[[-27  -3 -29  21  32  17]
 [-26  23  12 -21  17  27]] ==> 12

[[  8 -15 -10  17]
 [ 31 -11 -10  17]
 [ -9   1  11 -17]] ==> -10

[[-23  34  33  -1  13 -35]
 [  0  -1   0  -2   9 -17]
 [-14  17  18 -15 -17   9]] ==> 0

[[  6 -28 -19  29  17]
 [-35  21 -20 -10  24]
 [-13  -9  -8   9   0]] ==> -20

[[  7   9 -30 -37 -31  -6]
 [ -8  -2  22  37  39  -7]] ==> 22

[[-31 -25 -31   6]
 [ -7 -15  24   2]
 [ 33   7   0 -23]] ==> 24
---
140   82   81   71  137   83   89  150  151  139   70  145   69  145   79
116  110  113   56  110  112  110  163  128  118   56  225   54  149  110
135   80  101  136  133  103  110   93  160  136  130  223  130  101   99
137   81   91  119  136   93   98  108  159  138  116  186  116  113   89
120  101  131  176  121  135  141   62  142  121  169  203  169   78  131
130   87  122  181  131  127  139   55  153  129  172  208  173   74  122
145   73   91  147  150   98  110   79  165  144  143  134  146   90   91
 99  139  161  152   99  167  168   81   96   98  153   83  154   93  163
 82  163  184  128   82  188  190  106   75   82  127  126  128  109  187
101  137  156  167  103  161  161   69  103  101  169   70  170   85  157
142   73   97  172  143  103  113   56  162  141  170  126  172   76   97
144   72   89  134  144   93  103   93  164  143  130  161  131  104   87
Answer: 104

4709  2895  9994  6725  7066  2976  9765  4610  3617  6077
1674  4182  6679  6276  6447  4946  8653  3000  6115  8078
5614  5733  8852  1931  6688  4695  3408  9716  2656  1837
6771  2264  6417  7798  8353  2901  7207  3998  3974  7190
6743  4885  5959  5253  8131  4871  4700  5473  4637  5344
6169  3528  9193  6818  7284  2608  7986  5338  1944  6007
Answer: 1944

448  483  447  526  438  280  294  294  298  532  487  580
358  373  349  401  355  375  373  373  376  385  569  424
259  248  257  251  272  415  430  435  430  257  577  210
265  288  255  292  277  432  451  452  452  444  290  511
384  412  370  470  380  325  338  343  344  520  799  561
418  430  426  445  412  348  326  321  326  256  384  264
273  290  277  297  295  416  427  429  427  356  314  371
334  345  323  364  332  372  389  390  392  439  522  469
Answer: 522

 10   13    7    1  -17   -2   -6  -19    8  -25   11   19   17    3
 -1  -17   19  -36   -4  -12  -24   -5   25   -7   -3   25   33    0
 -2   12  -17    4   -9    8   14   -5   -9   -7    3   -5    1   -1
  9  -13   25  -12   -5  -15  -28  -14   25  -18    4   25   19    0
  9   -5   21  -30  -17   -9  -22  -19   28  -25   10   33   40    3
-18   -4  -33  -41   -4   20   26    7  -11   10   -7   -7   15   -1
 -4   13  -19  -12  -16   14   18   -8   -5  -10    6    3   18    3
 13    7   19    4  -14  -10  -20  -20   15  -25   11   24   11    2
 -8  -17    7  -38   -3   -7  -14    2   19    2   -5   16   28   -1
-14   16  -31  -30  -19   21   28   -3  -11   -3    6   -2   29    3
Answer: 29

212  216   76  135  191  102  223   99   77   69  148
109  168  173  185  122  169  146  142  135  134  162
 85  210  181  177  124  209  151  125  169  128  233
151  165  132  175  152  115  160  132  120  100  178
147  185   83  153  191   92  247  128   64  108  207
106  141   67  231  165   77  186  171  116  210  120
 61  224  190  194   42  218  124   78  177  154  165
180  138  135  164  211  154  118  205  162  149  110
114  193  162  174  158  204  115  136  195  163  146
136  152  170  161  145  181  109  149  193  162  128
197  150   40  129  209   44  236  140   64  113  174
100  193  180  182   89  192  131   98  171  145  144
Answer: 145

38  26  18  16  75  42  18  54
34  40  61  65  71  32  26  50
83  66  86  41  45  66  73  77
64  31  37  38  32  60  22  35
31  74  77  52  28  55  31  39
53  18  79  58  37  27  26  58
59  13  17  45  33  27  37  30
23  14  70  83  46  13  63  86
42  46  31  25  66  74  58  50
76  37  55  74  17  63  85  74
22  51  76  50  65  87  62  34
Answer: 62
---
((0.175, -0.143, -0.070, -0.115), (-0.003, 0.139, 0.135, 0.134)) --> 0.139
(21.85, -143.14, 165.04, 6.42, 48.76) --> 48.76
((0.13, 0.05, -0.13, 0.02), (0.03, 0.01, 0.03, -0.04), (-0.01, 0.04, -0.01, 0.06)) --> 0.06
((-0.01, -0.12, -0.08, 0.00), (0.05, -0.03, 0.12, 0.04)) --> 0.05
(0.20, -0.10, -0.07, -0.04, -0.01, -0.10) --> -0.01
(-136.6, 41.4, 107.1, 116.1, -9.8, 194.1, -126.5) --> 116.1
(0.6, -1.8, 1.2, -1.7) --> 0.6
(6.6, 11.9, -12.2, 1.4, 9.2, 0.5) --> 9.2
---
array([ 17.447,  -6.176, -18.420, -11.674,  18.561]) -> 17.447, 18.561

array([[-11.15,   6.72,  -5.01,   0.11,  14.37,   7.02],
       [ -2.26,   8.58, -15.10,   4.32, -10.73,  -6.11]]) -> -11.15, -6.11

array([[-103.047,  151.769,   43.405,  -73.489, -182.256, -111.134],
       [  -9.533,   36.520,  -54.873,  -22.094, -241.123, -168.169],
       [-123.596,   30.346,   56.871, -126.731,    4.186,   60.733]]) -> -103.047, 60.733

array([-0.15,  0.15, -0.14,  0.14]) -> -0.15, 0.14

array([[-0.15, -0.15, -0.19, -0.19],
       [ 0.09, -0.02,  0.12,  0.13],
       [-0.01,  0.12,  0.06,  0.08]]) -> -0.15, 0.08

array([[  37.3, -109.8,  -78.2, -144.8,  -52.8],
       [ 151.5, -118.0,  -54.0, -117.4,  -33.0]]) -> 37.3, -33.0
---
Input:
[[  2.3  -1.8 -13.2  -1.1  -8.5 -12.5  -2.0]
 [  8.5   1.1  -4.7 -17.2  13.2  -0.3   0.8]]
Output: -4.7

Input: [ 0.554 -1.806 -0.542  0.417  1.018  0.035]
Output: -0.542

Input:
[[-1.545 -1.008 -1.197  0.423]
 [-1.686  0.098  0.358  0.909]
 [-1.059  1.277  1.116 -0.236]]
Output: 1.116

Input: [  2.3 -12.0 -12.7  12.0]
Output: -12.7

Input:
[[-0.02  0.00 -0.02 -0.21]
 [-0.10 -0.14  0.09  0.08]
 [ 0.14  0.13 -0.20  0.12]]
Output: -0.20

Input: [ 0.0  1.8 -1.5  1.2]
Output: -1.5

Input: [ 12.1  -8.9  -1.7 -12.6  -7.7   3.6   0.4]
Output: -1.7

Input:
[[-120.3   39.0  -29.9  -36.6 -158.6]
 [-201.5  126.6    2.0 -126.7  -14.8]]
Output: 2.0

Input: [ 1.72  1.68 -0.27 -0.96]
Output: -0.27

Input: [ 1.9  1.7  0.7  0.9 -0.6  0.4 -1.5]
Output: 0.7
---
[[  9   0  23 -12]
 [  0   3  20 -28]
 [ 10  21  -8  -4]] yields -8

[[  5 -31  -9  26 -10]
 [  4 -31 -11  26 -11]
 [  0 -29 -14  25 -13]] yields -14

[[-16  27  25   4  25]
 [-14 -18 -19 -20 -23]
 [ 38 -24 -13  18 -20]] yields -13

[[  5  -1 -12   1  -2]
 [  5   7 -30   4   8]
 [  8   9  22  -1  11]] yields 22

[[ -9 -16  22  -3  -7  30]
 [-11 -17  35 -18 -18  36]
 [-22 -19  33 -19 -18  39]] yields 33

[[-15  25   3  -9   3  32   7]
 [ 18 -28  28 -29 -13  15   8]
 [ 12 -33 -13  13 -13  16 -10]] yields -13

[[-37 -11 -17  -3]
 [  0 -13 -24 -18]
 [  1  -4 -22  -6]] yields -22

[[12 25  6  1]
 [-1 15 33  3]
 [ 4 -2 14 27]] yields 14

[[ 18 -18  16  -4  27   6]
 [ -8 -23 -22  -2  -6  -5]
 [ -9 -11  15  23  29 -14]] yields 15
---
(0.12, -0.17, 0.15, 0.06) ans = 0.12, 0.06
(157.6, 94.0, -132.2, 14.2, 40.5, 97.1, 65.8) ans = 157.6, 65.8
(-6.5, -12.3, 14.2, 0.0, 15.1, -2.6) ans = -6.5, -2.6
(0.18, -0.10, -0.09, -0.12, -0.12) ans = 0.18, -0.12
(0.043, 0.107, -0.106, 0.120, 0.019, 0.191) ans = 0.043, 0.191
(-7.13, 14.31, -2.05, 6.09, -14.80, -0.63, -1.31) ans = -7.13, -1.31
(-18.59, -18.98, -15.80, -16.99, 12.34, -3.78) ans = -18.59, -3.78
(92.60, 98.43, -100.13, -62.17) ans = 92.60, -62.17
(0.27, -1.20, -0.28, 1.66, 0.52) ans = 0.27, 0.52
(-9.7, -18.6, -17.3, -0.7, -5.4, 7.1, 12.1) ans = -9.7, 12.1
---
[689 434 948 138 605 177 708] 605

[[737 914 726 872 862]
 [158 930 440 451 544]] 726

[[-560 -510 -554 -445  536 -336   81]
 [ -71  377   -2 -146  163  676 -466]] 536

[[ 842 -234  305 -162 -933]
 [ 556 -654   80  380 -535]
 [ 966 -321  345 -111 -889]] 305

[ 50  23 -27  27] 23

[[146  75 154 109]
 [ 90  60 122 120]
 [199 144 220 100]] 75

[109 214  85   4 235] 85

[[6042 1777 3372 2062 5604]
 [2296 7711 4058 6011 2809]
 [1554 8480 2409 6446 4514]] 3372
